Below is a small trained network, with its code and all its weights. Each question gives an input and a target symbol and asks what happens when units are switched off, that is, made to give their printed mean instead of their output.

import numpy as np


def w(rows, s, z=0):
    codes = np.array(rows[::2]) - 128.0
    scale = np.full(codes.shape[1], s)
    scale[-1] = z or s
    return codes * scale


def f(y):
    return y / 2 * (1 + np.tanh(0.7978845608 * (y + 0.044715 * y**3)))


def softmax(a):
    e = np.exp(a - a.max(-1, keepdims=True))
    return e / e.sum(-1, keepdims=True)


def log_softmax(a):
    a = a - a.max(-1, keepdims=True)
    return a - np.log(np.exp(a).sum(-1, keepdims=True))


def net(x, mask):
    ids = ['ΔΨΩεηλξσ'.index(c) for c in x.split()]
    T = len(ids)
    res = E[ids] + P[:T]
    u = 0
    for l in range(3):
        r = res
        for j in range(2):
            rows = slice(3 * j, 3 * j + 3)
            q, k, v = (r @ M[l][rows].T for M in (Q, K, V))
            z = softmax(np.where(np.tri(T) > 0, q @ k.T / 3**0.5, -1e9)) @ v
            o = O[l][rows]
            res = res + np.where(mask[u + j], z, o[:, -1]) @ o[:, :-1]
        u += 2
        y = f(res @ A[l][:, :-1].T + A[l][:, -1])
        res = res + np.where(mask[u : u + 4], y, B[l][:, -1]) @ B[l][:, :-1]
        u += 4
    return log_softmax(res[-1] @ U[:, :-1].T + U[:, -1])


Q, K, V, O, A, B = {}, {}, {}, {}, {}, {}
E = w([
[89,80,112],'Δ',
[195,143,141],'Ψ',
[149,137,116],'Ω',
[117,209,58],'ε',
[160,135,184],'η',
[75,157,73],'λ',
[46,83,250],'ξ',
[166,239,117],'σ',
],0.019)
P = w([
[181,84,109],'0',
[63,161,202],'1',
[94,152,185],'2',
[92,163,202],'3',
[82,167,209],'4',
[49,179,254],'5',
],0.0036)
Q[0] = w([
[165,163,47],'0.h0',
[153,89,162],'0.h0',
[255,187,124],'0.h0',
[191,89,119],'0.h1',
[121,167,92],'0.h1',
[8,155,170],'0.h1',
],0.0087)
K[0] = w([
[216,132,131],'0.h0',
[123,184,132],'0.h0',
[146,120,62],'0.h0',
[138,94,114],'0.h1',
[79,119,146],'0.h1',
[103,250,119],'0.h1',
],0.013)
V[0] = w([
[152,104,136],'0.h0',
[106,163,116],'0.h0',
[71,78,254],'0.h0',
[149,9,100],'0.h1',
[73,81,54],'0.h1',
[139,119,174],'0.h1',
],0.0084)
O[0] = w([
[105,149,150,108],'0.h0',
[134,86,128,147],'0.h0',
[199,84,95,198],'0.h0',
[60,209,255,3],'0.h1',
[109,136,123,120],'0.h1',
[79,249,158,104],'0.h1',
],0.0051,0.0039)
A[0] = w([
[255,146,119,253],'0.n0',
[109,213,77,218],'0.n1',
[140,56,73,71],'0.n2',
[226,117,187,117],'0.n3',
],0.0086,0.0048)
B[0] = w([
[96,165,254,238],'0.n0',
[15,71,118,253],'0.n1',
[113,210,114,156],'0.n2',
[99,88,172,143],'0.n3',
],0.0069,0.0052)
Q[1] = w([
[167,120,99],'1.h0',
[69,71,83],'1.h0',
[183,143,155],'1.h0',
[255,14,142],'1.h1',
[128,205,182],'1.h1',
[174,241,51],'1.h1',
],0.0076)
K[1] = w([
[125,91,121],'1.h0',
[145,83,202],'1.h0',
[91,140,111],'1.h0',
[106,35,124],'1.h1',
[168,155,118],'1.h1',
[131,173,4],'1.h1',
],0.013)
V[1] = w([
[153,95,126],'1.h0',
[151,214,76],'1.h0',
[185,152,187],'1.h0',
[137,166,105],'1.h1',
[99,2,197],'1.h1',
[136,235,95],'1.h1',
],0.0094)
O[1] = w([
[99,158,105,92],'1.h0',
[97,148,182,24],'1.h0',
[84,116,128,83],'1.h0',
[146,94,135,87],'1.h1',
[234,150,83,254],'1.h1',
[2,190,135,80],'1.h1',
],0.0077,0.0038)
A[1] = w([
[130,11,74,255],'1.n0',
[150,70,97,241],'1.n1',
[93,109,61,200],'1.n2',
[171,190,162,98],'1.n3',
],0.011,0.0035)
B[1] = w([
[130,224,105,255],'1.n0',
[171,195,224,211],'1.n1',
[157,157,1,191],'1.n2',
[80,201,183,146],'1.n3',
],0.0076,0.0096)
Q[2] = w([
[116,104,193],'2.h0',
[149,5,112],'2.h0',
[127,103,111],'2.h0',
[75,57,155],'2.h1',
[123,112,140],'2.h1',
[176,123,105],'2.h1',
],0.012)
K[2] = w([
[111,103,109],'2.h0',
[140,10,138],'2.h0',
[142,136,91],'2.h0',
[180,80,136],'2.h1',
[107,99,74],'2.h1',
[133,160,118],'2.h1',
],0.012)
V[2] = w([
[76,120,61],'2.h0',
[115,15,65],'2.h0',
[120,48,186],'2.h0',
[179,127,92],'2.h1',
[199,58,2],'2.h1',
[102,186,165],'2.h1',
],0.0064)
O[2] = w([
[132,227,114,121],'2.h0',
[147,168,81,1],'2.h0',
[60,59,182,28],'2.h0',
[184,68,101,130],'2.h1',
[173,111,76,77],'2.h1',
[2,143,141,182],'2.h1',
],0.0052,0.008)
A[2] = w([
[125,87,184,55],'2.n0',
[151,39,148,60],'2.n1',
[163,177,167,60],'2.n2',
[185,152,247,2],'2.n3',
],0.011,0.0065)
B[2] = w([
[9,90,95,138],'2.n0',
[112,130,1,126],'2.n1',
[81,65,60,210],'2.n2',
[5,71,51,253],'2.n3',
],0.0062,0.0071)
U = w([
[170,218,94,185],'Δ',
[81,66,131,110],'Ψ',
[131,3,26,84],'Ω',
[205,118,250,252],'ε',
[101,203,221,141],'η',
[96,191,28,3],'λ',
[59,121,48,62],'ξ',
[37,179,129,150],'σ',
],0.0067,0.0076)

Each question gives the input, a string of symbols that net reads in full, and the target symbol t.
The units are the heads (3 rows each of Q, K, V and O) and the neurons (one row each of A and B). Each row of codes is followed by its name. A weight is (code - 128) times the scale printed after its matrix; where a second scale follows, it is the last column's (O, A, B and U).
mask holds one flag per unit, layer by layer, with each layer's heads first. A switched-off unit (its flag False) gives its mean, the last column of its rows in O or B, instead of its output. The means were averaged over made-up inputs and are rounded, as every weight is.
A unit's drop is (log p(t) with every unit on - log p(t) with that unit switched off) / (log p(t) with every unit on - log p(t) with every unit switched off).
The circuit of an input: a set's keep is (log p(t) with only the set's units on - log p(t) with every unit switched off) / (log p(t) with every unit on - log p(t) with every unit switched off). Starting from the 12 units with the biggest drops (on a tie, the unit counted first), units are removed one at a time, each time the one whose removal leaves the highest keep (on an exact tie, the one counted first), for as long as the keep stays at least 0.8.
circuit, biggest first: the units of the circuit, biggest drop first
unit that matters most: the unit with the biggest drop
k most important neurons: the k neurons with the biggest drops, biggest first
top k neurons in layer l: the k neurons of layer l with the biggest drops, biggest first
heads that matter: for each layer, one digit per head in row order, 1 if its drop is at least 0.15 and else 0, layers parted by /
drop when u is switched off: that unit's drop, to one decimal
input Ω Ω Δ ξ η, target Ω: circuit, biggest first : [2.n3 1.h1 2.n2]
input σ ξ ε, target ξ: 3 most important neurons : [1.n1 1.n0 0.n1]
input σ Δ σ σ η, target σ: circuit, biggest first : [2.n3 2.h1 1.h1]
input Ω ξ σ Δ η, target σ: 4 most important neurons : [2.n3 1.n3 0.n0 1.n2]
input σ ξ λ Ω ξ Δ, target Ω: top 3 neurons in layer 0 : [0.n1 0.n3 0.n0]
input Δ Δ Ω σ, target η: circuit, biggest first : [1.h1 0.n0]
input Δ Ω Ψ η, target Ψ: most important neuron : [2.n3]
input Ω Δ ε ε ξ ε, target Ω: 3 most important neurons : [1.n0 1.n1 0.n1]
input σ Ψ Δ, target Δ: heads that matter : 01 / 00 / 00
input Δ Ω λ ξ Ψ λ, target Ω: heads that matter : 10 / 01 / 11
input Δ σ Ψ Δ Ω, target ε: 3 most important neurons : [1.n0 1.n1 2.n3]
input Ω ξ Δ, target Ω: heads that matter : 10 / 01 / 10
input Δ Δ Δ, target ε: 2 most important neurons : [2.n3 0.n1]
input Δ Ψ λ Δ Ψ Ω, target ε: top neuron in layer 0 : [0.n2]
input η Ω Δ Δ ε λ, target λ: 3 most important neurons : [1.n2 1.n0 0.n0]
input σ η Δ λ λ, target λ: top 3 neurons in layer 1 : [1.n2 1.n0 1.n1]
input σ ε Δ Δ ξ ξ, target Ω: 3 most important neurons : [2.n3 2.n2 1.n1]
input σ Δ Ω λ λ Δ, target Δ: top 2 neurons in layer 0 : [0.n1 0.n0]
input Δ Δ ε Δ σ, target σ: drop when 1.n0 is switched off : -0.1
input Δ Δ λ, target Δ: unit that matters most : 2.n3
input ξ η λ Δ ξ ξ, target Ω: drop when 2.n3 is switched off : 0.6
input ξ Ω Δ ε, target ξ: drop when 1.h1 is switched off : 0.7
input Ψ Δ Ψ, target σ: drop when 0.n1 is switched off : 0.2
